Below is a small trained network, with its code and all its weights. Each question gives an input and a class and asks what happens when units are switched off, that is, made to give their printed mean instead of their output.

import numpy as np


def w(rows, s, z=0):
    codes = np.array(rows[::2]) - 128.0
    scale = np.full(codes.shape[1], s)
    scale[-1] = z or s
    return codes * scale


def norm(h):
    return h / np.sqrt((h * h).mean(-1, keepdims=True) + 1e-5)


def f(y):
    return np.maximum(y, 0)


def log_softmax(a):
    a = a - a.max(-1, keepdims=True)
    return a - np.log(np.exp(a).sum(-1, keepdims=True))


def net(x, mask):
    res = np.array(x, float).reshape(1, 4) / 4 @ E
    u = 0
    for l in range(3):
        y = f(norm(res) @ A[l][:, :-1].T + A[l][:, -1])
        res = res + np.where(mask[u : u + 5], y, B[l][:, -1]) @ B[l][:, :-1]
        u += 5
    return log_softmax(norm(res)[-1] @ U[:, :-1].T + U[:, -1])


A, B = {}, {}
E = w([
[141,167,11,138,68,66,183,39,100],'x0',
[2,87,58,68,198,110,103,148,128],'x1',
[134,192,178,89,91,47,130,167,107],'x2',
[64,132,84,181,85,169,157,127,11],'x3',
],0.013)
A[0] = w([
[155,167,81,55,106,49,133,105,157,16],'0.n1',
[114,91,251,80,192,136,113,196,202,2],'0.n2',
[85,195,237,44,113,45,114,205,88,153],'0.n3',
[83,99,32,44,185,73,135,109,211,138],'0.n4',
[144,149,151,73,147,103,122,132,189,8],'0.n5',
],0.025,0.0064)
B[0] = w([
[63,148,88,237,93,86,148,138,159,194],'0.n1',
[130,148,201,77,181,134,3,219,141,250],'0.n2',
[155,152,176,38,127,153,121,155,57,244],'0.n3',
[105,167,142,105,204,203,40,115,188,252],'0.n4',
[113,160,106,179,56,117,180,177,149,173],'0.n5',
],0.021,0.024)
A[1] = w([
[119,29,120,168,174,205,133,129,156,157],'1.n1',
[200,136,212,180,92,101,147,153,231,81],'1.n2',
[89,47,97,154,142,143,156,137,118,56],'1.n3',
[176,112,173,99,84,4,137,174,123,25],'1.n4',
[126,154,177,114,88,36,192,159,134,1],'1.n5',
],0.029,0.004)
B[1] = w([
[85,229,102,146,83,151,79,136,174,254],'1.n1',
[249,34,170,139,118,110,146,81,110,214],'1.n2',
[103,84,105,155,151,73,170,178,68,157],'1.n3',
[82,177,73,123,62,166,187,96,105,209],'1.n4',
[107,188,92,83,62,157,106,119,96,189],'1.n5',
],0.02,0.012)
A[2] = w([
[91,26,132,48,250,185,146,84,136,60],'2.n1',
[20,123,64,84,173,110,121,120,162,105],'2.n2',
[68,90,103,42,156,110,204,134,10,3],'2.n3',
[35,151,72,141,165,77,143,60,235,76],'2.n4',
[46,124,117,46,161,103,133,92,136,139],'2.n5',
],0.026,0.0031)
B[2] = w([
[165,231,179,92,148,149,99,249,155,165],'2.n1',
[169,33,176,174,168,26,136,160,110,233],'2.n2',
[226,231,85,160,83,121,188,49,104,178],'2.n3',
[66,95,70,144,154,98,184,116,116,250],'2.n4',
[150,78,158,166,112,130,145,212,86,182],'2.n5',
],0.019,0.017)
U = w([
[154,161,91,146,15,125,221,110,44,187],'0',
[228,9,155,152,135,111,194,78,129,1],'1',
[43,120,63,231,147,96,153,155,145,130],'2',
[146,159,210,90,169,169,88,208,153,226],'3',
],0.013,0.0033)

Each question gives the input, the list of numbers given to net, and the class t.
The units are the neurons (one row each of A and B). Each row of codes is followed by its name. A weight is (code - 128) times the scale printed after its matrix; where a second scale follows, it is the last column's (A, B and U).
mask holds one flag per neuron, layer by layer. A switched-off neuron (its flag False) gives its mean, the last column of its row in B, instead of its output. The means were averaged over made-up inputs and are rounded, as every weight is.
A unit's drop is (log p(t) with every unit on - log p(t) with that unit switched off) / (log p(t) with every unit on - log p(t) with every unit switched off).
The circuit of an input: a set's keep is (log p(t) with only the set's units on - log p(t) with every unit switched off) / (log p(t) with every unit on - log p(t) with every unit switched off). Starting from the 12 units with the biggest drops (on a tie, the unit counted first), units are removed one at a time, each time the one whose removal leaves the highest keep (on an exact tie, the one counted first), for as long as the keep stays at least 0.8.
units of the circuit, in order: the units of the circuit, biggest drop first
k most important neurons: the k neurons with the biggest drops, biggest first
top k neurons in layer l: the k neurons of layer l with the biggest drops, biggest first
drop of u: that unit's drop, to one decimal
input [2,-6,-2,-8], class 1: units of the circuit, in order -> 1.n2; 0.n3
input [-1,-3,-3,-1], class 1: 3 most important neurons -> 0.n4; 1.n2; 0.n3
input [-4,7,-8,8], class 2: most important neuron -> 0.n3
input [1,1,-5,6], class 2: 2 most important neurons -> 0.n3; 0.n2
input [1,-6,-8,4], class 2: units of the circuit, in order -> 0.n3; 0.n2
input [4,-6,-7,-7], class 1: 2 most important neurons -> 1.n2; 0.n3
input [-2,8,-2,8], class 2: 3 most important neurons -> 0.n3; 0.n2; 1.n1
input [5,-4,-4,3], class 0: 3 most important neurons -> 0.n2; 0.n4; 1.n1
input [-6,-8,0,8], class 0: 3 most important neurons -> 0.n4; 0.n2; 2.n2
input [2,-8,-8,-3], class 1: 3 most important neurons -> 1.n2; 0.n4; 0.n3
input [-5,2,-4,8], class 2: 2 most important neurons -> 0.n3; 0.n2
input [2,1,1,5], class 0: 3 most important neurons -> 0.n4; 0.n2; 2.n3
input [-1,-7,-5,6], class 0: top 3 neurons in layer 0 -> 0.n2; 0.n4; 0.n5
input [6,-3,4,1], class 0: 2 most important neurons -> 0.n4; 1.n5
input [6,7,1,-4], class 2: most important neuron -> 0.n1
input [3,2,1,-2], class 2: drop of 0.n1 -> 0.2
input [-5,-1,-4,8], class 2: drop of 0.n3 -> 1.3
input [-1,-4,7,2], class 0: drop of 0.n4 -> 0.3
